Below is a small trained network, with its code and all its weights. Each question gives an input and a target symbol and asks what happens when units are switched off, that is, made to give their printed mean instead of their output.

import numpy as np


def w(rows, s, z=0):
    codes = np.array(rows[::2]) - 128.0
    scale = np.full(codes.shape[1], s)
    scale[-1] = z or s
    return codes * scale


def norm(h):
    return h / np.sqrt((h * h).mean(-1, keepdims=True) + 1e-5)


def f(y):
    return y / 2 * (1 + np.tanh(0.7978845608 * (y + 0.044715 * y**3)))


def softmax(a):
    e = np.exp(a - a.max(-1, keepdims=True))
    return e / e.sum(-1, keepdims=True)


def log_softmax(a):
    a = a - a.max(-1, keepdims=True)
    return a - np.log(np.exp(a).sum(-1, keepdims=True))


def net(x, mask):
    ids = ['βγζθλψω'.index(c) for c in x.split()]
    T = len(ids)
    res = E[ids] + P[:T]
    r = norm(res)
    for j in range(2):
        rows = slice(2 * j, 2 * j + 2)
        q, k, v = (r @ M[0][rows].T for M in (Q, K, V))
        z = softmax(np.where(np.tri(T) > 0, q @ k.T / 2**0.5, -1e9)) @ v
        o = O[0][rows]
        res = res + np.where(mask[j], z, o[:, -1]) @ o[:, :-1]
    y = f(norm(res) @ A[0][:, :-1].T + A[0][:, -1])
    res = res + np.where(mask[2:10], y, B[0][:, -1]) @ B[0][:, :-1]
    return log_softmax(norm(res)[-1] @ U[:, :-1].T + U[:, -1])


Q, K, V, O, A, B = {}, {}, {}, {}, {}, {}
E = w([
[112,167,179,202,126,36,135],'β',
[196,213,104,181,121,148,97],'γ',
[135,58,10,132,157,146,112],'ζ',
[145,239,66,80,155,144,151],'θ',
[138,51,132,140,91,63,241],'λ',
[180,150,215,176,137,248,169],'ψ',
[31,185,144,157,186,137,122],'ω',
],0.017)
P = w([
[177,133,238,2,161,147,61],'0',
[86,137,172,77,64,188,128],'1',
[96,175,186,115,76,173,136],'2',
[125,170,157,146,83,146,128],'3',
[131,163,151,160,105,140,142],'4',
[139,167,121,180,114,141,147],'5',
[143,162,122,211,142,116,136],'6',
[148,159,103,220,166,126,156],'7',
[126,165,96,224,162,132,171],'8',
],0.0089)
Q[0] = w([
[151,89,192,57,154,118,57],'h1',
[78,110,129,141,110,109,124],'h1',
[142,185,91,211,177,170,250],'h2',
[157,144,141,110,99,142,160],'h2',
],0.017)
K[0] = w([
[92,81,162,27,69,119,41],'h1',
[174,163,118,109,107,165,130],'h1',
[141,135,79,254,211,122,212],'h2',
[86,118,107,130,189,85,114],'h2',
],0.014)
V[0] = w([
[20,87,121,87,141,42,184],'h1',
[152,251,28,23,116,84,136],'h1',
[212,160,155,141,110,115,184],'h2',
[126,170,174,186,154,148,117],'h2',
],0.017)
O[0] = w([
[127,132,148,144,236,129,161,1],'h1',
[174,194,90,169,158,172,246,215],'h1',
[22,142,119,172,108,178,205,201],'h2',
[114,87,161,75,104,133,196,211],'h2',
],0.014,0.0088)
A[0] = w([
[82,193,184,102,160,23,107,78],'n1',
[112,144,173,195,56,16,6,182],'n2',
[80,144,89,191,41,161,106,186],'n3',
[155,131,170,250,214,16,170,104],'n4',
[169,202,133,147,22,51,180,129],'n5',
[56,37,133,82,131,198,192,119],'n6',
[123,109,36,67,152,126,195,254],'n7',
[109,239,175,7,182,175,93,93],'n8',
],0.011,0.0027)
B[0] = w([
[216,100,125,247,123,118,209,151],'n1',
[134,41,60,127,163,229,124,176],'n2',
[93,148,201,187,187,36,131,245],'n3',
[148,183,92,58,101,29,126,184],'n4',
[162,92,147,135,124,74,68,254],'n5',
[133,112,129,84,117,220,92,223],'n6',
[81,74,123,43,102,92,157,213],'n7',
[33,145,83,153,140,92,109,149],'n8',
],0.013,0.009)
U = w([
[228,149,112,200,108,238,236,3],'β',
[91,201,104,109,2,104,52,117],'γ',
[206,190,38,139,134,142,49,199],'ζ',
[117,244,31,58,41,150,174,175],'θ',
[201,124,185,17,169,78,130,99],'λ',
[103,104,139,91,118,221,109,197],'ψ',
[58,210,121,174,223,134,116,100],'ω',
],0.0062,0.0027)

Each question gives the input, a string of symbols that net reads in full, and the target symbol t.
The units are the heads (2 rows each of Q, K, V and O) and the neurons (one row each of A and B). Each row of codes is followed by its name. A weight is (code - 128) times the scale printed after its matrix; where a second scale follows, it is the last column's (O, A, B and U).
mask holds one flag per unit, heads first, then neurons. A switched-off unit (its flag False) gives its mean, the last column of its rows in O or B, instead of its output. The means were averaged over made-up inputs and are rounded, as every weight is.
A unit's drop is (log p(t) with every unit on - log p(t) with that unit switched off) / (log p(t) with every unit on - log p(t) with every unit switched off).
The circuit of an input: a set's keep is (log p(t) with only the set's units on - log p(t) with every unit switched off) / (log p(t) with every unit on - log p(t) with every unit switched off). Starting from all 10 units, units are removed one at a time, each time the one whose removal leaves the highest keep (on an exact tie, the one counted first), for as long as the keep stays at least 0.8.
circuit, biggest first: the units of the circuit, biggest drop first
top k neurons: the k neurons with the biggest drops, biggest first
heads that matter: for each layer, one digit per head in row order, 1 if its drop is at least 0.15 and else 0, layers parted by /
input ψ γ ω θ λ λ γ, target ω: heads that matter : 01
input γ γ ψ β γ λ ω, target γ: circuit, biggest first : [h1]
input ω θ ζ β ψ β, target ψ: heads that matter : 10
input ζ θ ζ λ ψ ω, target ψ: circuit, biggest first : [n2 h1]
input ζ β ω λ ω ψ γ, target γ: heads that matter : 11
input ω θ ζ ζ, target ζ: heads that matter : 01
input ψ ψ θ, target γ: circuit, biggest first : [h1 n5]
input γ γ γ γ λ ω, target γ: circuit, biggest first : [h1 n5]
input ω λ ω, target ω: top 2 neurons : [n8 n1]
input γ β λ ζ, target ω: circuit, biggest first : [h2 n3]
input ω λ ζ ω ζ β, target β: circuit, biggest first : [n1 h1 n2]
input ζ ψ ψ λ λ β ω, target ψ: heads that matter : 11
input ψ ω λ λ γ ω λ, target γ: heads that matter : 10
input λ ψ γ θ ζ β θ β θ, target ψ: top 2 neurons : [n6 n4]
input θ θ γ ζ ω ω, target λ: heads that matter : 01
input ω λ λ γ, target ω: circuit, biggest first : [n3 h2]
input β λ λ γ β λ β ψ, target ψ: circuit, biggest first : [h1 n6]
input β ω ω λ, target λ: circuit, biggest first : [h1 n4]
input ω λ ζ, target ζ: heads that matter : 11
input ω λ γ ζ β λ θ, target ω: heads that matter : 01
input ω ω ζ, target λ: heads that matter : 11
input λ ζ θ λ λ ψ, target ω: circuit, biggest first : [h2 h1]
input λ β ω γ, target λ: circuit, biggest first : [h2 n5]
input λ β β θ β, target β: circuit, biggest first : [h1]
input β θ θ ψ ψ ψ γ, target γ: heads that matter : 10
